Below is a small trained network, with its code and all its weights. Each question gives an input and a class and asks what happens when units are switched off, that is, made to give their printed mean instead of their output.

import numpy as np


def w(rows, s, z=0):
    codes = np.array(rows[::2]) - 128.0
    scale = np.full(codes.shape[1], s)
    scale[-1] = z or s
    return codes * scale


def norm(h):
    return h / np.sqrt((h * h).mean(-1, keepdims=True) + 1e-5)


def f(y):
    return y / 2 * (1 + np.tanh(0.7978845608 * (y + 0.044715 * y**3)))


def log_softmax(a):
    a = a - a.max(-1, keepdims=True)
    return a - np.log(np.exp(a).sum(-1, keepdims=True))


def net(x, mask):
    res = np.array(x, float).reshape(1, 3) / 4 @ E
    u = 0
    for l in range(4):
        y = f(norm(res) @ A[l][:, :-1].T + A[l][:, -1])
        res = res + np.where(mask[u : u + 4], y, B[l][:, -1]) @ B[l][:, :-1]
        u += 4
    return log_softmax(norm(res)[-1] @ U[:, :-1].T + U[:, -1])


A, B = {}, {}
E = w([
[69,145,254,143,166,13],'x0',
[93,250,131,223,95,93],'x1',
[195,173,173,125,189,143],'x2',
],0.007)
A[0] = w([
[172,254,112,149,214,188,147],'L0N1',
[128,114,140,232,116,133,9],'L0N2',
[208,159,62,213,177,132,56],'L0N3',
[149,206,141,212,248,137,252],'L0N4',
],0.0069,0.0027)
B[0] = w([
[177,125,169,54,1,189,228],'L0N1',
[166,126,105,91,118,108,125],'L0N2',
[163,136,70,127,172,248,172],'L0N3',
[179,200,189,93,16,114,255],'L0N4',
],0.0097,0.0046)
A[1] = w([
[96,130,33,187,134,201,52],'L1N1',
[120,2,150,114,188,158,138],'L1N2',
[105,153,76,138,152,240,4],'L1N3',
[95,109,182,104,64,120,138],'L1N4',
],0.0086,0.0039)
B[1] = w([
[208,117,113,254,187,102,231],'L1N1',
[20,75,117,59,117,60,253],'L1N2',
[102,156,134,223,192,135,202],'L1N3',
[111,65,114,123,236,124,232],'L1N4',
],0.0092,0.0036)
A[2] = w([
[147,115,61,251,173,156,99],'L2N1',
[100,79,50,94,125,139,154],'L2N2',
[162,183,182,139,181,94,58],'L2N3',
[110,113,84,83,168,178,2],'L2N4',
],0.011,0.0038)
B[2] = w([
[151,11,66,219,180,183,254],'L2N1',
[82,127,157,119,239,91,202],'L2N2',
[118,237,247,243,143,82,161],'L2N3',
[119,92,193,149,88,2,137],'L2N4',
],0.0091,0.0062)
A[3] = w([
[84,238,255,185,156,124,15],'L3N1',
[88,60,180,134,53,147,131],'L3N2',
[119,119,89,203,116,127,80],'L3N3',
[23,116,144,201,215,127,3],'L3N4',
],0.0084,0.0031)
B[3] = w([
[112,85,255,186,162,117,253],'L3N1',
[169,170,40,86,164,119,145],'L3N2',
[167,233,110,194,89,45,160],'L3N3',
[198,163,70,62,38,154,211],'L3N4',
],0.0092,0.0051)
U = w([
[53,77,97,39,199,84,226],'0',
[85,248,60,129,75,66,3],'1',
[92,189,237,148,135,79,211],'2',
[146,89,47,191,171,190,198],'3',
[64,175,90,76,91,111,3],'4',
[164,201,135,81,69,208,245],'5',
],0.013,0.0054)

Each question gives the input, the list of numbers given to net, and the class t.
The units are the neurons (one row each of A and B). Each row of codes is followed by its name. A weight is (code - 128) times the scale printed after its matrix; where a second scale follows, it is the last column's (A, B and U).
mask holds one flag per neuron, layer by layer. A switched-off neuron (its flag False) gives its mean, the last column of its row in B, instead of its output. The means were averaged over made-up inputs and are rounded, as every weight is.
A unit's drop is (log p(t) with every unit on - log p(t) with that unit switched off) / (log p(t) with every unit on - log p(t) with every unit switched off).
The circuit of an input: a set's keep is (log p(t) with only the set's units on - log p(t) with every unit switched off) / (log p(t) with every unit on - log p(t) with every unit switched off). Starting from the 12 units with the biggest drops (on a tie, the unit counted first), units are removed one at a time, each time the one whose removal leaves the highest keep (on an exact tie, the one counted first), for as long as the keep stays at least 0.8.
units of the circuit, in order: the units of the circuit, biggest drop first
most important unit: the unit with the biggest drop
top k neurons: the k neurons with the biggest drops, biggest first
top k neurons in layer l: the k neurons of layer l with the biggest drops, biggest first
drop of u: that unit's drop, to one decimal
input [-7,6,5], class 5: units of the circuit, in order => [L0N1]
input [1,3,-4], class 1: top 2 neurons => [L0N3, L0N4]
input [1,8,-8], class 1: top 2 neurons => [L2N3, L0N4]
input [3,5,-8], class 1: top 2 neurons => [L0N4, L2N3]
input [2,5,-8], class 1: top 2 neurons in layer 0 => [L0N3, L0N1]
input [0,-4,5], class 0: top 2 neurons in layer 3 => [L3N4, L3N3]
input [-4,-5,-4], class 0: top 2 neurons => [L1N2, L0N3]
input [-6,-6,-5], class 0: top 3 neurons => [L1N2, L0N3, L2N2]
input [-6,-2,6], class 5: top 2 neurons => [L0N1, L2N1]
input [-1,-4,6], class 5: top 2 neurons in layer 2 => [L2N1, L2N2]
input [3,8,7], class 5: drop of L1N3 => 0.2
input [-2,5,7], class 5: drop of L0N1 => 0.1
input [-6,-7,-5], class 0: drop of L1N2 => 0.4
input [-7,-8,-2], class 0: most important unit => L1N2
